Below is a small trained network, with its code and all its weights. Each question gives an input and a class and asks what happens when units are switched off, that is, made to give their printed mean instead of their output.

import numpy as np


def w(rows, s, z=0):
    codes = np.array(rows[::2]) - 128.0
    scale = np.full(codes.shape[1], s)
    scale[-1] = z or s
    return codes * scale


def f(y):
    return np.maximum(y, 0)


def log_softmax(a):
    a = a - a.max(-1, keepdims=True)
    return a - np.log(np.exp(a).sum(-1, keepdims=True))


def net(x, mask):
    res = np.array(x, float).reshape(1, 7) / 4 @ E
    y = f(res @ A[0][:, :-1].T + A[0][:, -1])
    res = res + np.where(mask, y, B[0][:, -1]) @ B[0][:, :-1]
    return log_softmax(res[-1] @ U[:, :-1].T + U[:, -1])


A, B = {}, {}
E = w([
[51,5,139,92,107,93,157,135,195],'x0',
[130,127,129,136,119,138,124,129,137],'x1',
[179,115,161,104,55,122,212,21,77],'x2',
[119,136,138,128,132,118,124,124,122],'x3',
[121,132,136,130,131,122,128,125,124],'x4',
[116,134,140,131,137,112,127,123,116],'x5',
[125,107,194,91,227,234,135,76,117],'x6',
],0.014)
A[0] = w([
[59,162,63,183,253,191,17,199,162,60],'neuron 0',
[239,154,175,152,183,194,162,35,68,106],'neuron 1',
[99,75,204,91,218,240,125,127,118,179],'neuron 2',
[144,103,163,132,50,132,194,75,70,150],'neuron 3',
[57,44,179,68,129,123,166,129,169,84],'neuron 4',
[164,81,154,107,17,86,203,25,81,2],'neuron 5',
[125,69,173,95,219,192,91,96,140,23],'neuron 6',
[21,42,60,141,96,2,69,239,214,157],'neuron 7',
[65,48,135,116,141,105,192,87,198,34],'neuron 8',
[111,9,170,96,111,107,104,115,139,34],'neuron 9',
[152,235,76,153,126,170,104,155,58,149],'neuron 10',
[34,25,140,89,111,135,186,96,168,197],'neuron 11',
[193,140,88,182,11,1,103,164,98,147],'neuron 12',
[175,184,148,114,144,191,119,42,81,103],'neuron 13',
],0.0074,0.0097)
B[0] = w([
[163,199,62,100,68,36,108,66,102,232],'neuron 0',
[20,51,171,94,119,155,202,104,101,202],'neuron 1',
[144,162,60,95,58,121,119,21,79,214],'neuron 2',
[103,93,99,108,57,146,170,108,113,190],'neuron 3',
[153,195,70,157,118,54,71,120,110,169],'neuron 4',
[200,245,123,185,179,77,34,180,229,186],'neuron 5',
[238,228,156,202,224,76,70,245,234,167],'neuron 6',
[79,39,255,125,159,177,194,202,123,251],'neuron 7',
[133,145,36,99,59,116,82,50,95,158],'neuron 8',
[73,135,52,59,70,69,124,47,62,151],'neuron 9',
[192,219,116,141,161,79,56,121,194,204],'neuron 10',
[172,221,226,170,198,146,70,180,179,200],'neuron 11',
[165,185,72,118,121,43,64,91,96,222],'neuron 12',
[76,59,135,97,152,225,175,162,58,182],'neuron 13',
],0.0083,0.02)
U = w([
[165,167,137,176,207,127,106,171,175,252],'0',
[135,141,78,90,72,124,131,65,86,55],'1',
[68,4,171,116,158,184,184,153,114,73],'2',
],0.022,0.0027)

Each question gives the input, the list of numbers given to net, and the class t.
The units are the neurons (one row each of A and B). Each row of codes is followed by its name. A weight is (code - 128) times the scale printed after its matrix; where a second scale follows, it is the last column's (A, B and U).
mask holds one flag per neuron, in row order. A switched-off neuron (its flag False) gives its mean, the last column of its row in B, instead of its output. The means were averaged over made-up inputs and are rounded, as every weight is.
A unit's drop is (log p(t) with every unit on - log p(t) with that unit switched off) / (log p(t) with every unit on - log p(t) with every unit switched off).
most important unit: the unit with the biggest drop
top k neurons: the k neurons with the biggest drops, biggest first
drop when u is switched off: that unit's drop, to one decimal
input [-5,8,0,-7,1,3,5], class 1: top neuron : (neuron 7)
input [7,4,5,-6,5,-4,-8], class 0: top 2 neurons : (neuron 5; neuron 11)
input [2,2,1,0,-2,4,0], class 0: top 2 neurons : (neuron 1; neuron 7)
input [6,-7,7,4,6,-5,-3], class 0: top 2 neurons : (neuron 5; neuron 11)
input [-8,-7,3,8,-2,6,2], class 2: top 2 neurons : (neuron 1; neuron 13)
input [8,-2,5,-2,-2,-2,-7], class 0: top 2 neurons : (neuron 11; neuron 5)
input [-7,1,8,-8,-2,6,6], class 2: top 2 neurons : (neuron 1; neuron 13)
input [0,-6,-4,2,-4,1,3], class 1: top 4 neurons : (neuron 2; neuron 5; neuron 11; neuron 0)
input [1,7,6,-2,0,8,0], class 0: top 2 neurons : (neuron 5; neuron 2)
input [0,0,0,6,-1,-3,7], class 1: top 2 neurons : (neuron 2; neuron 7)
input [-2,8,2,-3,5,3,1], class 2: top 2 neurons : (neuron 0; neuron 12)
input [-4,1,-7,3,-8,-7,3], class 1: top 2 neurons : (neuron 0; neuron 11)
input [8,5,7,6,4,7,-2], class 0: top 3 neurons : (neuron 11; neuron 5; neuron 2)
input [-5,-1,-8,-4,-2,-8,3], class 1: most important unit : neuron 0
input [2,2,-5,-3,6,3,-3], class 2: drop when neuron 7 is switched off : 0.5
input [-3,-4,-5,-6,1,6,2], class 1: drop when neuron 11 is switched off : 0.2
input [-5,6,-1,8,-1,5,5], class 1: drop when neuron 7 is switched off : 0.8
